Each row is followed by its class. Each block has new classes.
[ 10  23   9 -20  14 -12  -8   0  14 -39 -31   1  -6   3 -19 -20  -2 -23
   1  25  16   3 -17 -16  11  -5 -22 -20  -9 -21  -1] => zufo
[  1   0   7 -18  20  -1  -3  12   5 -36 -27   0   3  -1 -14  -8 -13 -23
  18  37  41  -2 -10 -17  10 -12 -25  32  -8 -10  11] => leg
[ -7  15  -7  -5   7   6  -1  -1  23 -14 -39  -3 -11   5 -22 -11  -2  -9
   2  18  10  -4  -4   8  -3   0  -7 -14   1   5  -3] => pezu
[-10 -12   7 -32  24  -2   7   7  24 -58 -51  -7   0   0   0 -27 -13   2
   5  60  38   4  -3 -17 -11 -33  -2  51 -22 -26 -18] => leg
[  2  15  11 -22  28   4  -3  10  15 -11 -12  -3  -6  13 -20 -27 -13 -12
  14  25  22 -11 -22 -20 -14 -23 -34  37   3 -26   7] => pezu
[ -2   9   1 -13  19  -2   5   2   5 -42 -33   4 -12  -2 -12 -15  -5  -3
   9  36  29   7 -14 -16   5 -31  -4  26 -17 -37 -17] => leg
[ -2   4   3 -17  12  -4   3 -11   0 -26  -5  -1  -4   6  -5  -2  -7  -2
  -2  30  16 -10 -14  -7  -7 -30  -2  24  -9   8  22] => leg
[  0  -2   1 -16  26  -6   1  -3  12 -11 -14   0 -16   8 -16 -29 -12 -11
  11  57  33   9  -9 -19   2  -4 -20  24  -2 -17   5] => pezu
[ -6   0   9 -11   9 -16  -9  -3  11 -31 -51   8  -8   9   1  -8  -5 -19
   5  29  34 -13  -5 -16  17  12 -10  -3 -18   5  -1] => lor
[  2  -6   5 -22  11  -4  -3  -2  14 -46 -42  -4   1   9   4 -15  -2 -10
   9  35  20   3  -3 -10  17 -16 -24 -16  -8 -14  -4] => zufo
[ -9  16   3 -20  32 -19 -10   6  22 -39 -49  -1 -11  14 -40 -40 -20 -17
   3  60  47   3 -15  -7   4  -7 -20  18 -41 -41  -6] => lor
[ -2 -11  15 -13   2  -2   5  34  16 -42 -23  -1  -9 -10 -19 -18 -13 -13
  11  28  36   5 -19 -13  12 -13 -45  12 -16 -19   3] => pezu
[ -2  -9   5   0  23  -1   6  -5 -13 -31 -17  -3   0   8  -6  -4  -1 -10
  -2  25  16   4  -7 -17 -15 -37 -13   1   5  -3  -6] => zufo
[ -8  23  10 -50  22 -29   1  18  11 -36 -49  -3  -6   4 -31 -15 -17 -29
   3  60  42   8 -25 -14 -16  10 -25  79 -37 -32   3] => pezu
[  2  -8  12   0  24  -4  -4   4   5 -34 -44 -13  -8  -7 -10 -15 -14 -13
  28  51  18   3  -1  -9   7  -7  -8  14 -13 -18   6] => zufo
[  7 -13  12  -5   1   6  -4  -5  -5 -22   7  -3   2  10   4 -43  20  -6
  14  25  20   8  -4 -40 -10 -18  -9  60  -7 -27   2] => zufo
[ -8 -13  -1 -24  26 -31  -8 -11  14 -46 -33  -7  -5   0 -14 -22 -13   3
   4  39  18  -7 -11 -29  -8 -20 -28   1 -44 -34  -5] => zufo
[  2  -4  10 -22  38   6   0   9  19 -64 -58  -9  -6   9 -42 -20 -11  -7
  17  56  34  -6   1  -5   2 -29 -22  11 -13 -17  -6] => zufo
[ -3  -6  -4 -17  26  -3   1   6  15 -43 -55   8  -2   9   3  -7 -10  -2
   4  38  37  -5  -3   3  15 -17 -10  -4  -9 -20 -26] => leg
[  0   7  12 -15  21 -10  -2   3  14 -34 -14 -11  -7   9 -22 -26  -3 -11
  10  39  27   1  -3 -26  -4 -14 -21   9  -9 -26   0] => zufo
[ -5  -3   0 -17   4  16  -6   2  18 -17 -32  -7  -8  17 -68 -29 -17  -3
   4  20  43  -4  -6   3  -7  -3 -11  70 -27  -8  -7] => pezu
[-16   8  -6 -16  28 -18  -2  -2  13 -40 -39  -6  -7  -2 -16 -19  -3  -1
   7  39  12   1   0   5 -18 -22 -15   8  -7 -18  -6] => leg
[ -4  17  -1 -30  30 -18  -7   8  16 -69 -58  -2 -14   8 -29 -26 -10 -18
  12  58  43   6  -8 -18  11 -31 -22  44 -36 -40  -9] => leg
[ -6  17  10  -9  22 -10   2  12  -1 -38 -19   0  -1   2  -9  -5 -13  -8
   6  46  26   8 -10 -17  -9 -31  -5  52 -36 -27 -24] => leg
[  0   9  17 -24  18 -13   1   3   5 -49 -23   8  -3  25  -3 -24  -4  -9
   5  28  34  -1  -6  -5   5  -9 -21  37 -30 -39  -9] => lor
[ -3  -6  -1 -27  23  -5   1   7   3 -41 -24   0   4   1  -7 -21 -18 -17
  15  67  34  -4  -4 -29   2 -36 -11  23 -13  -4 -16] => leg
[ -2  15  -5 -45  22   6   3   5   5 -55 -15  -1 -10  -1 -19 -22 -15 -21
  15   5  21  -6  -6 -21   2  -2 -26  30 -26  -6   9] => pezu

Each row is followed by its class. Each block has new classes.
[ -8   1  -8   2  -1  -2   0   1   1   3  -3  -2 -12  -8  -7 -10  -3  -7
   9 -11  -1   1  14  -9  -9  -8  -7  -8   5   1 -11] => V
[ -5  13  -6   2  11  -4  27   7  -8   5 -27   8  -7  11   6  -2   5 -18
 -40 -24  19  -4  -3  11  -5  31 -17  14 -10  -4  11] => K
[  6   1  -6   1  -3  -4 -14  -2  -1  -1   4  -4  -8  -3  -9 -18   0  -3
  20   0  -7  -6  12 -13  -2 -21   1 -11   7   2 -18] => V
[  9   1   2   0 -10   7 -27 -17  -8  -6   1   1  11   2  -2 -11   0   8
 -18   1  -3   2  -2  19  -7 -29  20  -3  -5  -3 -20] => K
[  8   2  -1   1  -6   6 -14 -12 -13  -5   0   2   3   1  -6 -13   3  -7
 -21  -1  -1   3  -4  10  -5 -27   8  -7   3   0  -8] => K
[ -1  -4  -3   1  -9   7 -22 -15  -1  -4   7  -3   6  -6  -5  -6  -3   6
  -4  -5  -3   5   4  10 -10 -24  13  -4  -2  -2 -14] => V
[ -1   1  -2  -2  -3  -5  -5  -1  -1   0  -4  -1  -6   6  -5 -15  -2  -4
   8  -2  -6  -7   6   0  -6 -17   3  -4  -1   3  -1] => V
[ -5   1   4   1 -14   9 -29 -13  -7  -1  -3   6   9  -2  -2  -7   1   2
 -27  -3   0  -2   6  18  -3 -16  15  -5  -9  -6 -26] => K
[  3   7   3   2  -4   5 -10  -6  -8  -1 -11   5   5   4   2  -9   2  -2
 -31  -3   5   0   2  17  -5 -12   7   2  -3   0  -9] => K
[  2   7   5   0  -3   3  -4  -6 -10  -1 -12   2   0   7  -2 -18   4  -9
 -23   0   0   0   0  13 -10 -23   5  -3   1   2  -8] => K
[-25  -3  -2   3  -8   3 -17  -5   6   4  -3   4   1  -8  -2   6  -5   3
 -11 -11   5   1  15  10  -7  -5   4  -3 -11  -2 -13] => V
[ 15   4   0   0  -7   1 -16  -9 -11  -4  -3   1   5  15  -3 -14   1   0
 -23   0  -1  -1  -4  14  -3 -22  11   1  -3   0  -9] => K
[ -5  -1   0   0  -2   0 -12  -5   1  -1   1  -1  -4  -7  -5  -7  -7   0
   2  -5  -4  -3  10   1  -3  -6   4  -5   1  -1 -14] => V
[  7  -5  -3   1  -4   1 -14  -8   3  -3   9  -4   7   5   0   8  -5  11
  -6  -1  -1   3  -2   5   0  -5   9   3  -1  -1  -1] => V
[ -3   8   0   2  -7   5 -10  -9  -8   0 -11   5   3   1   1 -13   4  -4
 -30  -6   7   4   4  19 -10 -20   7  -1  -2  -2 -20] => K
[ -5  -3   1  -4  -5   2 -11  -5  -1  -2  -2  -1  -1  -1  -5 -12  -5   5
   9   0  -7  -2   6   5 -10 -13  10  -3  -3   0  -9] => V
[ 11   3  -1   0  -6   1 -19  -9  -6  -1  -4   0   5  12  -2 -10   6  -2
 -17   0   0   3   2   5   0 -30   6  -2  -3   1 -12] => K
[  3   5   1   0  -6  -1  -8  -5  -7   0  -7   2  -3   6  -3 -15   0  -4
 -13   0  -3   1   5   8  -6 -23   5  -2   2   3  -7] => K
[  5  -1  -6  -3  -2  -3  -3  -2   2  -2   0  -4  -4   3  -5 -14  -1   1
  15  -2  -1   0   2  -2  -8 -13   3   0   1   2  -7] => V
[ 12   3  -4   4  -5   3 -29 -12  -7  -2  -3   1   5   7  -4  -8   4  -4
 -26  -9   2   1   4   0   3 -26   6  -4  -6  -4 -21] => K
[ -3  -2  -6   2  -5   3 -16  -8   0   0   3  -1   1  -7  -4  -2   0   5
   0  -7  -1   3   8   1  -6 -10   6  -4  -4  -4 -14] => V
[ 16  -7  -2  -1  -7   1 -18 -12  -1  -6  15  -6   0  -3  -9 -13  -7   7
  17   7 -15   1   0  -3  -2 -29  15  -8   8   4  -8] => V
[ -4  -5   5  -1 -15   6 -37 -22  -8  -4   5   2   8  -2 -12  -9 -12   2
 -27   1 -10  -1   3  29 -11 -39  26 -12  -3   1 -16] => K
[ 12   3  -3   2  -5   2 -12 -10  -7  -4  -3   0   5   7  -2 -10  -3   2
 -16  -4   1   5  -3   8  -7 -24   6  -1  -3   0  -6] => K
[  5   6   5   0  -8   5 -15  -8 -12  -2  -9   4   6   6   5 -13   5  -1
 -23   3   3   1   1  14  -4 -20   9   0  -5  -2 -18] => K
[  2   3   3   2  -4   3  -4  -3  -6  -1  -3   2   2   5   0  -6  -6  -3
 -25  -1   1   1  -4  18  -6 -11   7  -1   1   0   2] => K
[ -6   1  -8   3  -2   1  -9  -3   1   3  -4   1  -1   2  -1   0   1   4
  -7 -13   6   1   8   4  -7  -2   1   4 -10  -2  -8] => V
[ 10   8   3   1  -8   5 -19 -12 -12  -3  -3   1   6   8  -2 -13  -1  -1
 -26   3  -4   2   0  16  -4 -35  13  -4   1   3  -9] => K
[ -7   2  -1   3 -12  13 -29 -20  -4  -2  -1   6  12  -8   3   3  -1  13
 -42 -13   9   3   8  29  -8 -10  19  -1 -12 -13 -32] => K
[ 12   6  -1   3  -5   5 -12  -9 -11  -5  -3   2   3   3  -1 -12   7  -6
 -20   2   3  -1  -2   6  -2 -26   6  -5  -1  -3 -16] => K
[ -6  -4  -7   0  -6   0 -17  -9   2  -1   3  -2   1  -6  -7  -4   0   7
  12  -9  -3   3   8  -3  -8 -15   6  -3  -7  -5 -14] => V
[ 12   4   2   0  -5   5 -14 -10  -7  -3  -1   1   6   9   0  -8  -1   2
 -22   4  -2   1  -3  14   1 -21  11  -1   0   2  -4] => K
[ -1  -3  -7   2  -3   2  -9  -8  -7   0   4   0   4  -5  -2  12  -2   4
  -8 -11   3   4   1   4  -4  -3   3   2  -4  -3   1] => V
[ -4   4   4   0  -9   7 -15 -11 -11  -4  -4   4   3   0  -4 -17   0  -4
 -19   2   1  -2   3  17  -9 -23  12  -6  -2  -1 -17] => K
[  1   4   2   2  -5   4 -11  -6   0   1  -2   0   5   3   2  -7  -3   9
 -10   0  -1   2   5  15  -8 -12  10   0   1   3 -11] => V
[  9   2   2   1  -8   6 -21 -13  -9  -3  -5   5  13   7  -1  -9   5   1
 -25  -2   3   3  -3  16  -6 -24  12  -3  -7  -3 -17] => K
[ -8   1   0  -1  -6   1 -20 -10  -6  -1  -8   5  -1   3  -5  -9  -4  -5
 -23  -9   0  -4   8  12  -6 -14   8  -4 -10  -3 -14] => K
[  0   5   1  -1  -5   2 -17  -7  -8   0 -10   3   1   7  -3 -13   3  -3
 -22  -4   1  -1   6  11  -7 -25   6  -1  -6   1 -14] => K
[ -8  -4  -2  -1  -5   1 -12  -8   2   2   2   0   2  -4  -4   4  -3   2
  -6  -6  -1  -1   3   7  -5  -9   6  -2  -7  -2  -4] => V
[  4  -1  -5   0  -5   0 -15 -10  -1  -3   2  -1   6   0  -3  -2   1   3
 -10  -8   0   2   0  10  -4 -13   6   2  -6  -2  -5] => V
[ -5  -2   0  -5  -3  -1  -6   1   1  -1  -2  -1  -3  -2  -5 -12  -3   3
  22   2  -9  -4   8  -5  -5  -6   4  -4  -3   2  -8] => V
[  6   2   3   0  -4   1 -11  -4  -8  -2  -3   3  -1   3  -2  -7   4  -7
 -14   3  -2   0   0   3   1 -19   4  -7   0  -1  -8] => K

Each row is followed by its class. Each block has new classes.
[  9  -4   0  -3  -4   5   8   6  -2  -3  -3   9 -13  -3   7   3  -3 -16
  -4   6  -4  -7  -9   7   5  -5  12  -7   5   6   5] => P
[-13   2 -10   2  -8  10   3  -5   9   5   7  -5   1   7  -2  -7   0  12
   6   1   0   7   3  -7   0  -7  -9   5   0   8  -8] => L
[15 -4  1  5 -3  4 11  4  1 12  9  9 -3  2  8  5 -4 -7  1  4 -7  0  2  3
  7  3  5 -2  4  7  5] => L
[ 12 -11  -2  -3  -2   4  -2   1   4   7   3  14  -1   0   7   3  -3 -11
  -7   3  -3  -1   3   2   5   1   7   4 -11   1   4] => L
[  0  -3  -5   7 -10   1   0  -2  11  16  14   5  -8   3   7   1  -7   0
   1   9  -2   6   8  -2   6  -1  -1   6 -13  14  -1] => L
[ -3  -5  -5   5 -10   3   2   1   9  25  11   2 -13  -1   5   1  -5   0
   3   6  -1   4  13  -7   6  -2   1  -1  -9  17  -3] => L
[  7  -6  -3   1  -7   2  -3   6   8  17   0   5 -11  -7   9   2  -1  -5
  -3  11   0   7  14  -9  11   2   3  -2 -12   6  -2] => L
[-2  0  0  0 -5  2  0  0  8  2  9 -3 -5  1  9 -3  0  3  1  3 -1  0  5 -4
  2 11 -1  3  0  5 -4] => L
[  5  -2 -10  -7  -1   8   6  -1   4  -1 -29  14  -3   5  12   0   0  -7
  -1  15 -10   3  -3   0   9   1   6   1  -3   0   3] => L
[ -2   0   8  -1   0  -6   1   7  -7   7  -2  -6  -8 -10  -5   4  -1  -6
  -3 -11   9 -11  -3  -3  -5  -1   5 -16   7   5  -1] => P
[  2  -2  -7  -1  -8  14   8   3   5  15   8  12 -10   0   8   8  -5  -8
  -2  13  -6   6  10  -5   7  -3   2  -3  -2  13   0] => E
[  9  -2   6   1  -1  -3  -3   5  -2  -2  -1   1 -10  -9   1   0  -8  -6
  -2  -3   4 -10  -9   4  -1  -3   7  -4   5  -1   4] => P
[-7  0 -7  2 -9 13  6  1 13 15 10  7 -1  5  4  1 -3  2  3 11 -5  7 10 -8
  2 -1  1  1 -5 12 -5] => L
[  2  -7  -9   6 -10   4   2   0  14  14  12   9 -13   0   5  -1  -7   0
   3  11  -3   5  10  -3   5  -1  -1   8 -15  17  -3] => E
[ 12  -6   9  -3   2  -4   6  14 -10  -6  -9   3 -21 -15   4   6  -2 -19
  -7 -13  11 -17 -12   7   2  -8  24 -16  15   9   7] => P
[  8  -4   6   4  -2   2   1   1  -2  -4   2   5  -2   2   3   1  -4 -10
   2   3  -3  -3  -8  10   2   2   5   1  -1  -1   5] => P
[ 10 -13  -1   5   0  -1  -8  -1   8   6   4   7  -5  -5   8  -1  -4  -5
  -2  10   1   2   6   0   3  -1   3   3 -18   2   5] => L
[ 10  -2   4  -5  -2   1   4   1  -1  -8  -6   8 -14  -6   6   4  -1  -8
  -8  -2   3  -7  -6   4   4  -6  14  -2   7   3   5] => P
[  4  -4   5   0   2  -2   0   5   0   1  -1   4 -12  -9   2   4  -4 -12
  -2   0   3 -11  -4  -2   2  -4   4  -6   3   6   5] => P
[  8  -2  -2  -1   0   9   5   5   6  16   1  16 -10  -6  11   5   1  -9
  -5  11  -6   4  13 -10   8   0   8  -4  -9  10   1] => L
[ 13  -5  -3  -7   3  12   8   9  -1   5  -7  21  -3   7  12   9   4 -14
  -9  16  -7   2   6 -13   9   4  14  -6   1  -1   5] => L
